Each matrix is followed by the number of dimensions of the space it projects onto, up to rounding:
[[ 0.431 -0.004 -0.320  0.161 -0.004  0.184 -0.288]
 [-0.004  0.410  0.306  0.020 -0.161  0.330 -0.113]
 [-0.320  0.306  0.599 -0.137  0.119  0.019 -0.104]
 [ 0.161  0.020 -0.137  0.164  0.143  0.254  0.086]
 [-0.004 -0.161  0.119  0.143  0.932  0.036 -0.032]
 [ 0.184  0.330  0.019  0.254  0.036  0.630  0.155]
 [-0.288 -0.113 -0.104  0.086 -0.032  0.155  0.833]]
 -> 4

[[ 0.163 -0.036 -0.004 -0.119 -0.072 -0.335  0.063]
 [-0.036  0.966 -0.065 -0.035 -0.089  0.042  0.127]
 [-0.004 -0.065  0.867 -0.061 -0.175  0.113  0.253]
 [-0.119 -0.035 -0.061  0.956 -0.089  0.004  0.123]
 [-0.072 -0.089 -0.175 -0.089  0.765  0.122  0.337]
 [-0.335  0.042  0.113  0.004  0.122  0.766 -0.193]
 [ 0.063  0.127  0.253  0.123  0.337 -0.193  0.516]]
 -> 5

[[ 0.504  0.202 -0.054  0.187  0.389  0.109 -0.091]
 [ 0.202  0.426  0.007 -0.255  0.220 -0.287 -0.088]
 [-0.054  0.007  0.008 -0.048 -0.036 -0.039  0.005]
 [ 0.187 -0.255 -0.048  0.386  0.082  0.357  0.016]
 [ 0.389  0.220 -0.036  0.082  0.312  0.022 -0.080]
 [ 0.109 -0.287 -0.039  0.357  0.022  0.340  0.030]
 [-0.091 -0.088  0.005  0.016 -0.080  0.030  0.024]]
 -> 2

[[ 0.955 -0.081  0.116  0.077  0.060 -0.061  0.099]
 [-0.081  0.533  0.166  0.073  0.055  0.326  0.316]
 [ 0.116  0.166  0.495 -0.425  0.096  0.132 -0.039]
 [ 0.077  0.073 -0.425  0.617  0.168  0.101  0.074]
 [ 0.060  0.055  0.096  0.168  0.578  0.261 -0.363]
 [-0.061  0.326  0.132  0.101  0.261  0.292  0.027]
 [ 0.099  0.316 -0.039  0.074 -0.363  0.027  0.530]]
 -> 4

[[ 0.176 -0.206  0.172 -0.117 -0.019 -0.242  0.003]
 [-0.206  0.484 -0.206  0.275  0.194 -0.007 -0.228]
 [ 0.172 -0.206  0.514  0.152  0.264 -0.136  0.258]
 [-0.117  0.275  0.152  0.365  0.332  0.071  0.067]
 [-0.019  0.194  0.264  0.332  0.358 -0.101  0.048]
 [-0.242 -0.007 -0.136  0.071 -0.101  0.712  0.336]
 [ 0.003 -0.228  0.258  0.067  0.048  0.336  0.390]]
 -> 3

[[ 0.797 -0.017  0.308 -0.128 -0.131  0.154 -0.098]
 [-0.017  0.999  0.025 -0.010 -0.011  0.013 -0.008]
 [ 0.308  0.025  0.533  0.194  0.198 -0.234  0.149]
 [-0.128 -0.010  0.194  0.919 -0.082  0.097 -0.062]
 [-0.131 -0.011  0.198 -0.082  0.916  0.099 -0.063]
 [ 0.154  0.013 -0.234  0.097  0.099  0.883  0.074]
 [-0.098 -0.008  0.149 -0.062 -0.063  0.074  0.953]]
 -> 6

[[ 0.431 -0.187 -0.144 -0.213 -0.206  0.304  0.096]
 [-0.187  0.081  0.062  0.093  0.089 -0.132 -0.042]
 [-0.144  0.062  0.048  0.071  0.069 -0.102 -0.032]
 [-0.213  0.093  0.071  0.106  0.102 -0.151 -0.047]
 [-0.206  0.089  0.069  0.102  0.098 -0.145 -0.046]
 [ 0.304 -0.132 -0.102 -0.151 -0.145  0.215  0.068]
 [ 0.096 -0.042 -0.032 -0.047 -0.046  0.068  0.021]]
 -> 1

[[ 0.206  0.120  0.191 -0.128 -0.265  0.160 -0.002]
 [ 0.120  0.846  0.227 -0.054  0.209 -0.006  0.133]
 [ 0.191  0.227  0.277  0.146 -0.212  0.212  0.020]
 [-0.128 -0.054  0.146  0.937  0.054  0.071  0.105]
 [-0.265  0.209 -0.212  0.054  0.692 -0.032 -0.223]
 [ 0.160 -0.006  0.212  0.071 -0.032  0.545 -0.414]
 [-0.002  0.133  0.020  0.105 -0.223 -0.414  0.499]]
 -> 4

[[ 0.913  0.058 -0.115 -0.198  0.076 -0.131 -0.026]
 [ 0.058  0.612  0.082  0.004  0.279  0.351 -0.162]
 [-0.115  0.082  0.847 -0.260  0.097 -0.176 -0.032]
 [-0.198  0.004 -0.260  0.503  0.295 -0.200 -0.125]
 [ 0.076  0.279  0.097  0.295  0.621 -0.135  0.192]
 [-0.131  0.351 -0.176 -0.200 -0.135  0.604  0.096]
 [-0.026 -0.162 -0.032 -0.125  0.192  0.096  0.900]]
 -> 5

[[ 0.272 -0.139  0.203  0.044  0.334 -0.072 -0.136]
 [-0.139  0.071 -0.104 -0.022 -0.171  0.037  0.070]
 [ 0.203 -0.104  0.151  0.033  0.249 -0.053 -0.102]
 [ 0.044 -0.022  0.033  0.007  0.054 -0.012 -0.022]
 [ 0.334 -0.171  0.249  0.054  0.411 -0.088 -0.168]
 [-0.072  0.037 -0.053 -0.012 -0.088  0.019  0.036]
 [-0.136  0.070 -0.102 -0.022 -0.168  0.036  0.068]]
 -> 1

[[ 0.168 -0.016 -0.229 -0.210  0.093 -0.185 -0.011]
 [-0.016  0.002  0.022  0.020 -0.009  0.018  0.001]
 [-0.229  0.022  0.312  0.286 -0.127  0.252  0.015]
 [-0.210  0.020  0.286  0.263 -0.116  0.231  0.014]
 [ 0.093 -0.009 -0.127 -0.116  0.051 -0.102 -0.006]
 [-0.185  0.018  0.252  0.231 -0.102  0.204  0.012]
 [-0.011  0.001  0.015  0.014 -0.006  0.012  0.001]]
 -> 1

[[ 0.969 -0.054  0.120 -0.011 -0.060 -0.029 -0.090]
 [-0.054  0.904  0.211 -0.020 -0.106 -0.051 -0.157]
 [ 0.120  0.211  0.534  0.044  0.234  0.112  0.347]
 [-0.011 -0.020  0.044  0.996 -0.022 -0.011 -0.033]
 [-0.060 -0.106  0.234 -0.022  0.883 -0.056 -0.174]
 [-0.029 -0.051  0.112 -0.011 -0.056  0.973 -0.084]
 [-0.090 -0.157  0.347 -0.033 -0.174 -0.084  0.741]]
 -> 6

[[ 0.828 -0.054 -0.012 -0.114 -0.338 -0.080 -0.077]
 [-0.054  0.983 -0.004 -0.036 -0.106 -0.025 -0.024]
 [-0.012 -0.004  0.999 -0.008 -0.024 -0.006 -0.005]
 [-0.114 -0.036 -0.008  0.925 -0.223 -0.053 -0.051]
 [-0.338 -0.106 -0.024 -0.223  0.337 -0.157 -0.151]
 [-0.080 -0.025 -0.006 -0.053 -0.157  0.963 -0.036]
 [-0.077 -0.024 -0.005 -0.051 -0.151 -0.036  0.966]]
 -> 6

[[ 0.134  0.068 -0.008 -0.044 -0.109  0.312  0.004]
 [ 0.068  0.035 -0.004 -0.023 -0.056  0.159  0.002]
 [-0.008 -0.004  0.000  0.003  0.006 -0.018  0.000]
 [-0.044 -0.023  0.003  0.015  0.036 -0.103 -0.001]
 [-0.109 -0.056  0.006  0.036  0.089 -0.255 -0.004]
 [ 0.312  0.159 -0.018 -0.103 -0.255  0.727  0.010]
 [ 0.004  0.002  0.000 -0.001 -0.004  0.010  0.000]]
 -> 1

[[ 0.200 -0.083  0.366  0.006  0.085 -0.020  0.107]
 [-0.083  0.818 -0.001 -0.169 -0.102 -0.317  0.047]
 [ 0.366 -0.001  0.706 -0.095  0.135 -0.059  0.207]
 [ 0.006 -0.169 -0.095  0.808 -0.017 -0.308  0.149]
 [ 0.085 -0.102  0.135 -0.017  0.583 -0.203 -0.407]
 [-0.020 -0.317 -0.059 -0.308 -0.203  0.427  0.064]
 [ 0.107  0.047  0.207  0.149 -0.407  0.064  0.458]]
 -> 4

[[ 0.484 -0.279  0.176  0.084  0.175  0.304 -0.103]
 [-0.279  0.219 -0.071 -0.183  0.077 -0.183  0.124]
 [ 0.176 -0.071  0.561  0.255  0.249 -0.275  0.086]
 [ 0.084 -0.183  0.255  0.507 -0.324 -0.164 -0.110]
 [ 0.175  0.077  0.249 -0.324  0.625  0.014  0.175]
 [ 0.304 -0.183 -0.275 -0.164  0.014  0.496 -0.145]
 [-0.103  0.124  0.086 -0.110  0.175 -0.145  0.109]]
 -> 3

[[ 0.299  0.036  0.139  0.002 -0.066  0.399  0.160]
 [ 0.036  0.631  0.379  0.201 -0.096 -0.068 -0.184]
 [ 0.139  0.379  0.275  0.131 -0.054  0.121 -0.041]
 [ 0.002  0.201  0.131  0.278  0.377  0.013 -0.031]
 [-0.066 -0.096 -0.054  0.377  0.796  0.019  0.057]
 [ 0.399 -0.068  0.121  0.013  0.019  0.564  0.258]
 [ 0.160 -0.184 -0.041 -0.031  0.057  0.258  0.157]]
 -> 3

[[ 0.647  0.285  0.322 -0.012  0.191 -0.030 -0.077]
 [ 0.285  0.767 -0.243  0.009 -0.189  0.052  0.024]
 [ 0.322 -0.243  0.623  0.016 -0.011 -0.104  0.247]
 [-0.012  0.009  0.016  0.999 -0.002  0.006 -0.012]
 [ 0.191 -0.189 -0.011 -0.002  0.571  0.277 -0.309]
 [-0.030  0.052 -0.104  0.006  0.277  0.788  0.275]
 [-0.077  0.024  0.247 -0.012 -0.309  0.275  0.605]]
 -> 5

[[ 0.133 -0.073 -0.229  0.019  0.037 -0.157 -0.177]
 [-0.073  0.503  0.076 -0.198 -0.248  0.267 -0.258]
 [-0.229  0.076  0.831  0.242  0.114  0.103 -0.026]
 [ 0.019 -0.198  0.242  0.228  0.188 -0.182 -0.098]
 [ 0.037 -0.248  0.114  0.188  0.177 -0.186 -0.006]
 [-0.157  0.267  0.103 -0.182 -0.186  0.305  0.195]
 [-0.177 -0.258 -0.026 -0.098 -0.006  0.195  0.822]]
 -> 3

[[ 0.001  0.014  0.019  0.010 -0.012 -0.013 -0.013]
 [ 0.014  0.173  0.234  0.121 -0.144 -0.160 -0.165]
 [ 0.019  0.234  0.316  0.163 -0.194 -0.217 -0.223]
 [ 0.010  0.121  0.163  0.084 -0.100 -0.112 -0.115]
 [-0.012 -0.144 -0.194 -0.100  0.119  0.133  0.137]
 [-0.013 -0.160 -0.217 -0.112  0.133  0.148  0.153]
 [-0.013 -0.165 -0.223 -0.115  0.137  0.153  0.158]]
 -> 1

[[ 0.665  0.036  0.379 -0.108 -0.031  0.076 -0.244]
 [ 0.036  0.035 -0.003 -0.090 -0.091 -0.122 -0.036]
 [ 0.379 -0.003  0.477  0.304 -0.036 -0.092  0.062]
 [-0.108 -0.090  0.304  0.613  0.122  0.032  0.330]
 [-0.031 -0.091 -0.036  0.122  0.928 -0.012 -0.202]
 [ 0.076 -0.122 -0.092  0.032 -0.012  0.968  0.024]
 [-0.244 -0.036  0.062  0.330 -0.202  0.024  0.313]]
 -> 4

[[ 0.981  0.034  0.032  0.021  0.037  0.051  0.110]
 [ 0.034  0.939 -0.057 -0.037 -0.067 -0.092 -0.197]
 [ 0.032 -0.057  0.947 -0.035 -0.062 -0.085 -0.183]
 [ 0.021 -0.037 -0.035  0.977 -0.040 -0.056 -0.120]
 [ 0.037 -0.067 -0.062 -0.040  0.928 -0.100 -0.214]
 [ 0.051 -0.092 -0.085 -0.056 -0.100  0.862 -0.295]
 [ 0.110 -0.197 -0.183 -0.120 -0.214 -0.295  0.366]]
 -> 6

[[ 0.552 -0.319 -0.041 -0.215 -0.071  0.304 -0.001]
 [-0.319  0.346 -0.078 -0.056  0.266 -0.093  0.189]
 [-0.041 -0.078  0.089  0.231 -0.074  0.016 -0.120]
 [-0.215 -0.056  0.231  0.743  0.052  0.193 -0.220]
 [-0.071  0.266 -0.074  0.052  0.487  0.316  0.256]
 [ 0.304 -0.093  0.016  0.193  0.316  0.562  0.086]
 [-0.001  0.189 -0.120 -0.220  0.256  0.086  0.220]]
 -> 3
